Below are the code and all the weights of a small trained network. Each question names an input and a target symbol and asks about switching units off, where a switched-off unit gives its printed mean instead of its output.

import numpy as np


def w(rows, s, z=0):
    codes = np.array(rows[::2]) - 128.0
    scale = np.full(codes.shape[1], s)
    scale[-1] = z or s
    return codes * scale


def f(y):
    return np.maximum(y, 0)


def softmax(a):
    e = np.exp(a - a.max(-1, keepdims=True))
    return e / e.sum(-1, keepdims=True)


def log_softmax(a):
    a = a - a.max(-1, keepdims=True)
    return a - np.log(np.exp(a).sum(-1, keepdims=True))


def net(x, mask):
    ids = ['αβγδεζηθλμξπσφ'.index(c) for c in x.split()]
    T = len(ids)
    res = E[ids] + P[:T]
    r = res
    for j in range(2):
        rows = slice(3 * j, 3 * j + 3)
        q, k, v = (r @ M[0][rows].T for M in (Q, K, V))
        z = softmax(np.where(np.tri(T) > 0, q @ k.T / 3**0.5, -1e9)) @ v
        o = O[0][rows]
        res = res + np.where(mask[j], z, o[:, -1]) @ o[:, :-1]
    y = f(res @ A[0][:, :-1].T + A[0][:, -1])
    res = res + np.where(mask[2:10], y, B[0][:, -1]) @ B[0][:, :-1]
    return log_softmax(res[-1] @ U[:, :-1].T + U[:, -1])


Q, K, V, O, A, B = {}, {}, {}, {}, {}, {}
E = w([
[228,191,213,203],'α',
[118,86,145,36],'β',
[89,248,185,109],'γ',
[81,133,117,181],'δ',
[56,79,138,176],'ε',
[86,162,99,231],'ζ',
[85,135,118,197],'η',
[194,39,150,106],'θ',
[104,149,92,160],'λ',
[155,157,145,51],'μ',
[93,91,157,71],'ξ',
[180,252,139,153],'π',
[167,121,143,173],'σ',
[212,66,147,151],'φ',
],0.019)
P = w([
[147,188,159,46],'0',
[148,181,119,65],'1',
[141,148,125,66],'2',
[144,159,122,61],'3',
[134,153,130,73],'4',
[109,117,179,94],'5',
[142,156,169,104],'6',
[141,127,189,109],'7',
[135,118,205,133],'8',
[133,105,222,142],'9',
[141,83,255,170],'10',
[138,107,254,196],'11',
[139,195,210,180],'12',
],0.0043)
Q[0] = w([
[189,166,182,47],'H1',
[153,110,184,129],'H1',
[97,154,45,169],'H1',
[124,111,140,162],'H2',
[55,225,121,206],'H2',
[88,174,65,252],'H2',
],0.012)
K[0] = w([
[250,85,145,99],'H1',
[139,86,161,114],'H1',
[42,176,113,57],'H1',
[171,201,95,144],'H2',
[194,88,94,222],'H2',
[233,47,133,175],'H2',
],0.013)
V[0] = w([
[136,111,116,76],'H1',
[86,244,136,71],'H1',
[183,112,226,183],'H1',
[64,187,143,132],'H2',
[117,98,154,119],'H2',
[61,133,84,112],'H2',
],0.011)
O[0] = w([
[125,117,135,119,121],'H1',
[109,59,249,179,107],'H1',
[198,246,83,99,255],'H1',
[47,254,74,105,141],'H2',
[74,32,84,68,120],'H2',
[162,203,162,47,56],'H2',
],0.0077,0.0067)
A[0] = w([
[89,135,57,141,219],'N1',
[165,136,186,107,115],'N2',
[105,171,136,198,1],'N3',
[71,147,191,97,126],'N4',
[97,173,120,48,88],'N5',
[167,168,200,128,99],'N6',
[161,165,159,95,190],'N7',
[139,6,134,127,61],'N8',
],0.015,0.0059)
B[0] = w([
[254,36,155,50,192],'N1',
[98,27,100,45,171],'N2',
[68,159,62,36,178],'N3',
[232,250,225,93,177],'N4',
[111,109,135,231,242],'N5',
[20,44,126,103,200],'N6',
[90,29,99,209,252],'N7',
[185,221,33,72,190],'N8',
],0.006,0.014)
U = w([
[123,155,142,108,160],'α',
[126,111,148,104,91],'β',
[99,166,220,231,230],'γ',
[143,131,169,125,87],'δ',
[63,212,58,35,84],'ε',
[177,2,231,94,85],'ζ',
[137,152,167,114,95],'η',
[39,86,119,101,138],'θ',
[40,47,46,139,133],'λ',
[166,147,174,90,71],'μ',
[118,122,105,13,35],'ξ',
[190,78,111,122,146],'π',
[113,28,187,212,254],'σ',
[188,110,134,145,106],'φ',
],0.0088,0.0066)

Each question gives the input, a string of symbols that net reads in full, and the target symbol t.
The units are the heads (3 rows each of Q, K, V and O) and the neurons (one row each of A and B). Each row of codes is followed by its name. A weight is (code - 128) times the scale printed after its matrix; where a second scale follows, it is the last column's (O, A, B and U).
mask holds one flag per unit, heads first, then neurons. A switched-off unit (its flag False) gives its mean, the last column of its rows in O or B, instead of its output. The means were averaged over made-up inputs and are rounded, as every weight is.
A unit's drop is (log p(t) with every unit on - log p(t) with that unit switched off) / (log p(t) with every unit on - log p(t) with every unit switched off).
The circuit of an input: a set's keep is (log p(t) with only the set's units on - log p(t) with every unit switched off) / (log p(t) with every unit on - log p(t) with every unit switched off). Starting from all 10 units, units are removed one at a time, each time the one whose removal leaves the highest keep (on an exact tie, the one counted first), for as long as the keep stays at least 0.8.
units of the circuit, in order: the units of the circuit, biggest drop first
k most important neurons: the k neurons with the biggest drops, biggest first
which heads matter: for each layer, one digit per head in row order, 1 if its drop is at least 0.15 and else 0, layers parted by /
drop of u: that unit's drop, to one decimal
input β δ ζ π μ μ μ μ μ λ φ ζ ξ, target π: 2 most important neurons -> N1; N6
input μ ζ γ η ζ, target γ: most important neuron -> N4
input φ μ ε, target π: units of the circuit, in order -> N8; H2; N6
input μ β μ μ α γ π μ μ π μ μ β, target γ: units of the circuit, in order -> H2; N5; N4; N8
input π μ μ ζ μ ζ μ ε ε μ ζ, target ε: units of the circuit, in order -> N3; H2
input μ μ γ η μ δ, target γ: units of the circuit, in order -> H1; N4; H2
input ζ μ ζ π ζ, target ε: units of the circuit, in order -> H2; N3
input γ ζ π η γ η, target γ: units of the circuit, in order -> H1; N4; H2
input π μ δ μ μ μ ζ μ γ μ μ δ, target γ: units of the circuit, in order -> H1; N4; H2
input μ μ θ λ μ μ μ η φ ζ β, target π: units of the circuit, in order -> H1; N1; N3; N5
input μ φ λ μ π, target σ: which heads matter -> 01
input η μ ζ η β φ ζ δ, target π: which heads matter -> 01
input μ μ γ π ζ σ μ σ η π, target σ: which heads matter -> 11
input μ γ μ μ ζ ξ, target γ: units of the circuit, in order -> H2; N4; H1; N1
input ζ δ β μ π μ φ μ θ, target π: units of the circuit, in order -> H1; N3
input μ π π μ ε γ μ η α, target λ: 2 most important neurons -> N6; N7
input μ ζ η π μ γ μ ξ μ δ μ μ λ, target γ: which heads matter -> 10
input σ ζ μ λ μ ζ μ, target σ: 3 most important neurons -> N8; N3; N7
input γ ζ λ, target γ: 3 most important neurons -> N4; N1; N8
input π ξ φ π, target π: drop of N2 -> 0.0
input μ μ ζ π ζ ξ μ, target ζ: drop of N4 -> 0.1
input μ σ π β φ δ μ μ φ φ, target π: drop of H1 -> 0.8
